Below is a small trained network, with its code and all its weights. Each question gives an input and a class and asks what happens when units are switched off, that is, made to give their printed mean instead of their output.

import numpy as np


def w(rows, s, z=0):
    codes = np.array(rows[::2]) - 128.0
    scale = np.full(codes.shape[1], s)
    scale[-1] = z or s
    return codes * scale


def f(y):
    return np.maximum(y, 0)


def log_softmax(a):
    a = a - a.max(-1, keepdims=True)
    return a - np.log(np.exp(a).sum(-1, keepdims=True))


def net(x, mask):
    res = np.array(x, float).reshape(1, 6) / 4 @ E
    y = f(res @ A[0][:, :-1].T + A[0][:, -1])
    res = res + np.where(mask, y, B[0][:, -1]) @ B[0][:, :-1]
    return log_softmax(res[-1] @ U[:, :-1].T + U[:, -1])


A, B = {}, {}
E = w([
[203,197,57,133,155,14],'x0',
[135,162,73,133,68,165],'x1',
[172,77,108,101,96,158],'x2',
[149,41,38,124,236,81],'x3',
[93,139,120,250,150,150],'x4',
[150,190,163,69,188,191],'x5',
],0.011)
A[0] = w([
[143,154,129,33,86,163,175],'n1',
[192,108,103,166,167,82,159],'n2',
[95,59,131,195,89,87,138],'n3',
[130,238,123,143,108,137,187],'n4',
[168,87,82,103,182,154,121],'n5',
[131,111,132,172,41,158,229],'n6',
[142,127,165,25,75,128,135],'n7',
[30,103,224,125,116,156,152],'n8',
[125,48,125,164,91,83,164],'n9',
[169,118,128,87,88,172,183],'n10',
[111,94,159,77,140,132,138],'n11',
[162,143,126,40,91,130,162],'n12',
[128,58,110,156,87,68,149],'n13',
[142,85,93,38,177,141,189],'n14',
[95,204,178,205,93,148,178],'n15',
[107,180,115,166,141,63,210],'n16',
[93,56,143,118,189,216,254],'n17',
[176,167,105,213,110,79,226],'n18',
[170,184,108,99,163,69,143],'n19',
[95,185,94,167,82,106,146],'n20',
[214,116,125,86,162,80,178],'n21',
[109,66,157,164,180,166,210],'n22',
[9,96,208,130,173,198,104],'n23',
[145,46,71,101,165,192,116],'n24',
[151,75,147,34,145,98,177],'n25',
[181,201,125,53,88,215,160],'n26',
[149,122,113,122,81,70,168],'n27',
],0.012,0.0046)
B[0] = w([
[118,144,152,55,121,127,218],'n1',
[143,134,51,153,167,131,200],'n2',
[80,43,104,145,154,165,197],'n3',
[131,168,191,141,198,141,213],'n4',
[125,186,124,189,86,6,191],'n5',
[104,81,174,126,110,158,220],'n6',
[132,121,137,2,99,115,217],'n7',
[139,154,77,134,61,202,243],'n8',
[84,43,89,171,150,118,191],'n9',
[129,126,164,77,73,128,193],'n10',
[129,128,88,124,86,99,172],'n11',
[194,112,147,62,119,77,203],'n12',
[116,1,111,121,170,118,192],'n13',
[125,164,115,109,106,33,209],'n14',
[74,148,173,151,156,167,235],'n15',
[161,147,147,185,205,122,197],'n16',
[66,170,103,143,47,128,238],'n17',
[146,110,139,169,210,154,217],'n18',
[195,164,94,137,154,102,204],'n19',
[128,127,159,152,171,137,189],'n20',
[172,127,66,125,136,120,209],'n21',
[97,164,71,157,59,122,203],'n22',
[123,159,86,153,104,170,249],'n23',
[60,156,168,191,90,64,201],'n24',
[116,138,73,63,95,73,204],'n25',
[157,105,206,105,111,149,240],'n26',
[140,77,119,98,171,111,184],'n27',
],0.0097,0.015)
U = w([
[245,165,53,174,198,140,58],'0',
[124,212,198,202,212,166,138],'1',
[80,179,113,177,105,56,86],'2',
[138,145,235,73,123,223,132],'3',
[96,27,101,151,154,160,247],'4',
[175,139,110,31,121,97,16],'5',
[107,187,80,139,92,249,245],'6',
],0.011,0.0015)

Each question gives the input, the list of numbers given to net, and the class t.
The units are the neurons (one row each of A and B). Each row of codes is followed by its name. A weight is (code - 128) times the scale printed after its matrix; where a second scale follows, it is the last column's (A, B and U).
mask holds one flag per neuron, in row order. A switched-off neuron (its flag False) gives its mean, the last column of its row in B, instead of its output. The means were averaged over made-up inputs and are rounded, as every weight is.
A unit's drop is (log p(t) with every unit on - log p(t) with that unit switched off) / (log p(t) with every unit on - log p(t) with every unit switched off).
The circuit of an input: a set's keep is (log p(t) with only the set's units on - log p(t) with every unit switched off) / (log p(t) with every unit on - log p(t) with every unit switched off). Starting from the 12 units with the biggest drops (on a tie, the unit counted first), units are removed one at a time, each time the one whose removal leaves the highest keep (on an exact tie, the one counted first), for as long as the keep stays at least 0.8.
units of the circuit, in order: the units of the circuit, biggest drop first
k most important neurons: the k neurons with the biggest drops, biggest first
drop when u is switched off: that unit's drop, to one decimal
input [-4,-5,1,-6,-1,3], class 6: units of the circuit, in order : (n8)
input [6,-3,-3,4,8,-7], class 4: 2 most important neurons : (n3, n13)
input [-1,1,-8,-3,0,7], class 3: 2 most important neurons : (n26, n5)
input [8,5,0,-2,-5,0], class 0: 4 most important neurons : (n19, n18, n16, n21)
input [-5,4,5,-8,5,-3], class 3: 2 most important neurons : (n6, n26)
input [1,8,4,2,3,7], class 3: units of the circuit, in order : (n26, n22)
input [2,2,1,7,-2,0], class 2: 2 most important neurons : (n24, n5)
input [-6,-7,3,3,5,5], class 6: 2 most important neurons : (n23, n8)
input [-8,4,2,3,-6,-1], class 5: 3 most important neurons : (n7, n1, n12)
input [3,-2,8,5,1,8], class 2: 2 most important neurons : (n5, n24)
input [3,-2,2,2,3,-4], class 4: 3 most important neurons : (n13, n3, n9)
input [-5,-1,-8,-1,-6,4], class 6: 3 most important neurons : (n8, n23, n17)
input [-8,3,5,8,-1,-7], class 2: 3 most important neurons : (n24, n5, n17)
input [2,7,1,3,3,2], class 0: units of the circuit, in order : (n17)
input [-6,0,-8,7,7,6], class 6: drop when n23 is switched off : 0.2
input [1,4,-8,7,-5,1], class 0: drop when n17 is switched off : 0.2
input [4,-2,2,3,6,-3], class 0: drop when n26 is switched off : 0.1
input [-5,-2,3,-4,-7,2], class 5: drop when n25 is switched off : 0.2
